Below are the code and all the weights of a small trained network. Each question names an input and a target symbol and asks about switching units off, where a switched-off unit gives its printed mean instead of its output.

import numpy as np


def w(rows, s, z=0):
    codes = np.array(rows[::2]) - 128.0
    scale = np.full(codes.shape[1], s)
    scale[-1] = z or s
    return codes * scale


def f(y):
    return np.maximum(y, 0)


def softmax(a):
    e = np.exp(a - a.max(-1, keepdims=True))
    return e / e.sum(-1, keepdims=True)


def log_softmax(a):
    a = a - a.max(-1, keepdims=True)
    return a - np.log(np.exp(a).sum(-1, keepdims=True))


def net(x, mask):
    ids = ['Φαβεζηθτψ'.index(c) for c in x.split()]
    T = len(ids)
    res = E[ids] + P[:T]
    q, k, v = (res @ M[0].T for M in (Q, K, V))
    z = softmax(np.where(np.tri(T) > 0, q @ k.T / 2**0.5, -1e9)) @ v
    res = res + np.where(mask[0], z, O[0][:, -1]) @ O[0][:, :-1]
    y = f(res @ A[0][:, :-1].T + A[0][:, -1])
    res = res + np.where(mask[1:9], y, B[0][:, -1]) @ B[0][:, :-1]
    return log_softmax(res[-1] @ U[:, :-1].T + U[:, -1])


Q, K, V, O, A, B = {}, {}, {}, {}, {}, {}
E = w([
[77,79,132,111,223,213,51,119,150,128,106],'Φ',
[122,221,118,142,129,139,102,125,187,118,108],'α',
[179,121,110,147,82,119,222,196,115,97,113],'β',
[157,183,132,175,94,147,137,84,113,94,151],'ε',
[143,164,151,64,108,120,113,177,146,147,139],'ζ',
[136,172,123,8,74,123,81,32,122,87,128],'η',
[83,107,57,134,119,178,96,108,95,138,9],'θ',
[210,128,129,76,175,100,46,154,148,57,106],'τ',
[196,165,139,121,130,140,174,103,67,144,182],'ψ',
],0.014)
P = w([
[155,164,56,86,128,254,117,132,149,97,186],'0',
[143,103,85,134,42,92,103,141,151,152,144],'1',
[125,167,190,111,178,70,168,116,97,113,69],'2',
[108,166,97,125,142,165,108,113,111,78,177],'3',
[146,78,87,161,63,80,90,126,167,166,165],'4',
[241,155,143,89,173,147,200,124,168,126,73],'5',
[81,154,134,146,133,149,125,122,108,79,161],'6',
[137,73,88,166,72,95,98,129,159,173,158],'7',
[126,169,249,148,163,89,160,136,116,122,51],'8',
[103,130,109,131,140,176,123,139,111,103,157],'9',
[143,57,80,168,82,110,101,125,153,183,151],'10',
],0.015)
Q[0] = w([
[225,89,60,131,63,221,93,128,208,184,165],'h0',
[105,52,1,170,127,31,83,92,160,184,208],'h0',
],0.0097)
K[0] = w([
[11,54,163,178,167,96,106,113,78,159,84],'h0',
[105,42,73,132,150,205,107,98,111,163,105],'h0',
],0.013)
V[0] = w([
[78,87,121,77,219,128,43,207,254,78,30],'h0',
[166,119,173,109,193,112,173,228,125,169,236],'h0',
],0.0069)
O[0] = w([
[25,98,53,87,234,1,233,101,115,120,155,254],'h0',
[124,207,90,37,132,162,57,222,41,102,155,28],'h0',
],0.0084,0.00026)
A[0] = w([
[130,123,93,142,78,74,147,179,130,175,67,149],'n0',
[152,198,142,68,198,166,140,162,68,84,114,151],'n1',
[103,142,95,110,110,168,92,155,85,150,246,70],'n2',
[124,114,111,111,63,182,69,119,101,99,182,149],'n3',
[94,131,40,125,120,111,153,147,101,81,187,167],'n4',
[128,165,139,102,185,105,187,81,147,67,130,112],'n5',
[81,130,141,78,72,90,80,142,163,198,123,3],'n6',
[193,103,189,110,130,68,155,100,141,173,88,180],'n7',
],0.011,0.0052)
B[0] = w([
[147,109,126,135,148,139,86,95,99,125,199,173],'n0',
[141,78,89,161,75,122,106,94,146,170,133,248],'n1',
[125,129,180,106,171,161,104,111,96,99,126,191],'n2',
[101,116,147,115,155,73,188,168,129,145,129,222],'n3',
[170,136,175,103,115,133,128,139,201,102,89,196],'n4',
[124,92,109,156,152,146,149,146,69,162,170,187],'n5',
[137,138,137,162,127,182,151,85,73,247,100,151],'n6',
[71,125,167,121,160,160,118,109,131,69,87,194],'n7',
],0.014,0.013)
U = w([
[104,105,93,84,152,11,213,126,137,165,150,114],'Φ',
[123,214,69,156,53,191,67,75,190,138,201,242],'α',
[160,80,17,143,65,79,96,150,100,145,229,109],'β',
[185,93,155,182,54,89,173,180,187,174,58,3],'ε',
[177,155,144,135,160,177,88,95,47,155,140,129],'ζ',
[96,143,95,130,113,137,186,120,120,166,2,183],'η',
[39,90,117,145,168,173,118,115,112,99,191,28],'θ',
[173,176,175,89,135,145,37,109,150,62,93,202],'τ',
[120,197,188,124,201,144,167,175,107,76,99,155],'ψ',
],0.011,0.0067)

Each question gives the input, a string of symbols that net reads in full, and the target symbol t.
The units are the heads (2 rows each of Q, K, V and O) and the neurons (one row each of A and B). Each row of codes is followed by its name. A weight is (code - 128) times the scale printed after its matrix; where a second scale follows, it is the last column's (O, A, B and U).
mask holds one flag per unit, heads first, then neurons. A switched-off unit (its flag False) gives its mean, the last column of its rows in O or B, instead of its output. The means were averaged over made-up inputs and are rounded, as every weight is.
A unit's drop is (log p(t) with every unit on - log p(t) with that unit switched off) / (log p(t) with every unit on - log p(t) with every unit switched off).
The circuit of an input: a set's keep is (log p(t) with only the set's units on - log p(t) with every unit switched off) / (log p(t) with every unit on - log p(t) with every unit switched off). Starting from all 9 units, units are removed one at a time, each time the one whose removal leaves the highest keep (on an exact tie, the one counted first), for as long as the keep stays at least 0.8.
circuit, biggest first: the units of the circuit, biggest drop first
most important unit: the unit with the biggest drop
top k neurons: the k neurons with the biggest drops, biggest first
input τ θ ζ ζ β ψ, target β: top 2 neurons => (n1; n5)
input ε η ζ Φ ε ζ ε, target τ: top 3 neurons => (n4; n2; n6)
input ψ θ ζ α Φ ε ε, target ψ: top 2 neurons => (n3; n1)
input η θ ψ ψ ζ η θ ζ, target θ: circuit, biggest first => (h0; n7; n0)
input ψ ζ ε α ψ α θ ζ ψ, target θ: most important unit => n7
input ψ β α α ζ ψ ψ ψ ε, target ε: circuit, biggest first => (h0; n3; n1)
input η ψ ε α ζ Φ ψ α, target Φ: top 2 neurons => (n4; n1)
input ζ α ζ ζ ζ ε η ζ ψ, target τ: top 3 neurons => (n7; n3; n5)
input ε ζ ζ τ α ψ ε ζ ψ, target ε: circuit, biggest first => (h0; n1; n3)
input α ζ β ε β ψ, target α: circuit, biggest first => (h0; n1; n3)
input ζ α Φ, target β: circuit, biggest first => (h0; n1; n7)
input ε ε θ, target τ: circuit, biggest first => (h0; n3)
input θ ζ Φ ζ Φ Φ ε ε β, target ζ: circuit, biggest first => (n0; n3)
input θ α α β α ε, target θ: top 2 neurons => (n5; n7)
input ε Φ θ θ ε ζ ε ε ε ε α, target θ: circuit, biggest first => (h0; n3; n7; n0)
input ζ ζ α ζ ψ, target ψ: most important unit => n3
input ζ α ε ζ α ψ θ ψ, target θ: circuit, biggest first => (h0; n7)
input ψ ζ α, target α: circuit, biggest first => (h0; n1)
input ε ζ ζ ζ, target τ: circuit, biggest first => (n4; h0)
input ζ ε α Φ η β, target θ: top 2 neurons => (n7; n5)
input ψ ζ ψ ψ Φ ζ η, target Φ: top 2 neurons => (n3; n1)
input ε ζ ψ ψ τ ζ η ζ ψ τ η, target η: top 2 neurons => (n6; n7)
